Here is a tiny trained network, its code and every weight. The questions are about switching its units off for an input and a class, where a switched-off unit gives its printed mean instead of its output.

import numpy as np


def w(rows, s, z=0):
    codes = np.array(rows[::2]) - 128.0
    scale = np.full(codes.shape[1], s)
    scale[-1] = z or s
    return codes * scale


def f(y):
    return y / 2 * (1 + np.tanh(0.7978845608 * (y + 0.044715 * y**3)))


def log_softmax(a):
    a = a - a.max(-1, keepdims=True)
    return a - np.log(np.exp(a).sum(-1, keepdims=True))


def net(x, mask):
    res = np.array(x, float).reshape(1, 2) / 4 @ E
    y = f(res @ A[0][:, :-1].T + A[0][:, -1])
    res = res + np.where(mask, y, B[0][:, -1]) @ B[0][:, :-1]
    return log_softmax(res[-1] @ U[:, :-1].T + U[:, -1])


A, B = {}, {}
E = w([
[102,71,131,254,182,199,21,159,89],'x0',
[4,184,143,139,21,117,85,59,129],'x1',
],0.011)
A[0] = w([
[20,202,73,116,136,92,142,125,122,117],'N1',
[248,108,83,48,223,93,169,122,163,154],'N2',
[121,143,91,151,119,113,106,128,117,233],'N3',
[139,181,122,2,109,70,215,106,151,97],'N4',
[142,167,102,29,96,124,137,125,157,93],'N5',
[65,152,118,110,66,95,110,77,162,95],'N6',
[42,144,165,178,104,177,78,122,120,119],'N7',
[42,149,125,88,76,81,115,53,145,146],'N8',
[164,125,160,93,73,46,173,112,106,96],'N9',
[139,155,116,101,117,69,156,132,146,246],'N10',
],0.0081,0.011)
B[0] = w([
[161,139,111,128,109,126,144,171,113,190],'N1',
[110,104,140,167,37,55,208,142,80,249],'N2',
[8,29,189,139,111,128,189,66,129,216],'N3',
[114,21,111,192,165,126,69,105,140,247],'N4',
[124,145,109,195,177,87,109,134,145,183],'N5',
[194,129,130,153,117,70,143,168,104,203],'N6',
[153,49,109,160,143,66,185,134,120,205],'N7',
[138,136,144,142,89,119,191,165,84,244],'N8',
[130,131,93,161,174,109,94,119,106,179],'N9',
[82,97,178,93,135,203,151,111,140,242],'N10',
],0.014,0.012)
U = w([
[95,43,97,231,223,120,85,105,145,140],'0',
[186,145,157,119,46,64,227,205,76,126],'1',
[9,107,252,2,93,224,184,35,193,253],'2',
[157,215,107,90,123,184,103,113,150,86],'3',
[184,215,104,146,164,133,58,97,200,87],'4',
[158,139,162,20,146,173,95,133,154,71],'5',
[143,184,105,121,177,128,111,145,162,72],'6',
[136,214,122,69,127,183,100,165,212,73],'7',
],0.0068,0.0059)

Each question gives the input, the list of numbers given to net, and the class t.
The units are the neurons (one row each of A and B). Each row of codes is followed by its name. A weight is (code - 128) times the scale printed after its matrix; where a second scale follows, it is the last column's (A, B and U).
mask holds one flag per neuron, in row order. A switched-off neuron (its flag False) gives its mean, the last column of its row in B, instead of its output. The means were averaged over made-up inputs and are rounded, as every weight is.
A unit's drop is (log p(t) with every unit on - log p(t) with that unit switched off) / (log p(t) with every unit on - log p(t) with every unit switched off).
The circuit of an input: a set's keep is (log p(t) with only the set's units on - log p(t) with every unit switched off) / (log p(t) with every unit on - log p(t) with every unit switched off). Starting from all 10 units, units are removed one at a time, each time the one whose removal leaves the highest keep (on an exact tie, the one counted first), for as long as the keep stays at least 0.8.
units of the circuit, in order: the units of the circuit, biggest drop first
unit that matters most: the unit with the biggest drop
k most important neurons: the k neurons with the biggest drops, biggest first
drop when u is switched off: that unit's drop, to one decimal
input [2,-8], class 1: unit that matters most -> N2
input [-2,-3], class 2: units of the circuit, in order -> (N6 N7)
input [-6,-5], class 0: 2 most important neurons -> (N4 N8)
input [0,-3], class 2: 4 most important neurons -> (N6 N8 N7 N1)
input [-4,3], class 0: 2 most important neurons -> (N4 N2)
input [6,-7], class 1: 2 most important neurons -> (N4 N2)
input [4,-6], class 1: 2 most important neurons -> (N4 N2)
input [3,3], class 2: drop when N3 is switched off -> 0.2
input [3,0], class 2: drop when N4 is switched off -> 0.5
input [-4,-2], class 0: drop when N4 is switched off -> 0.6
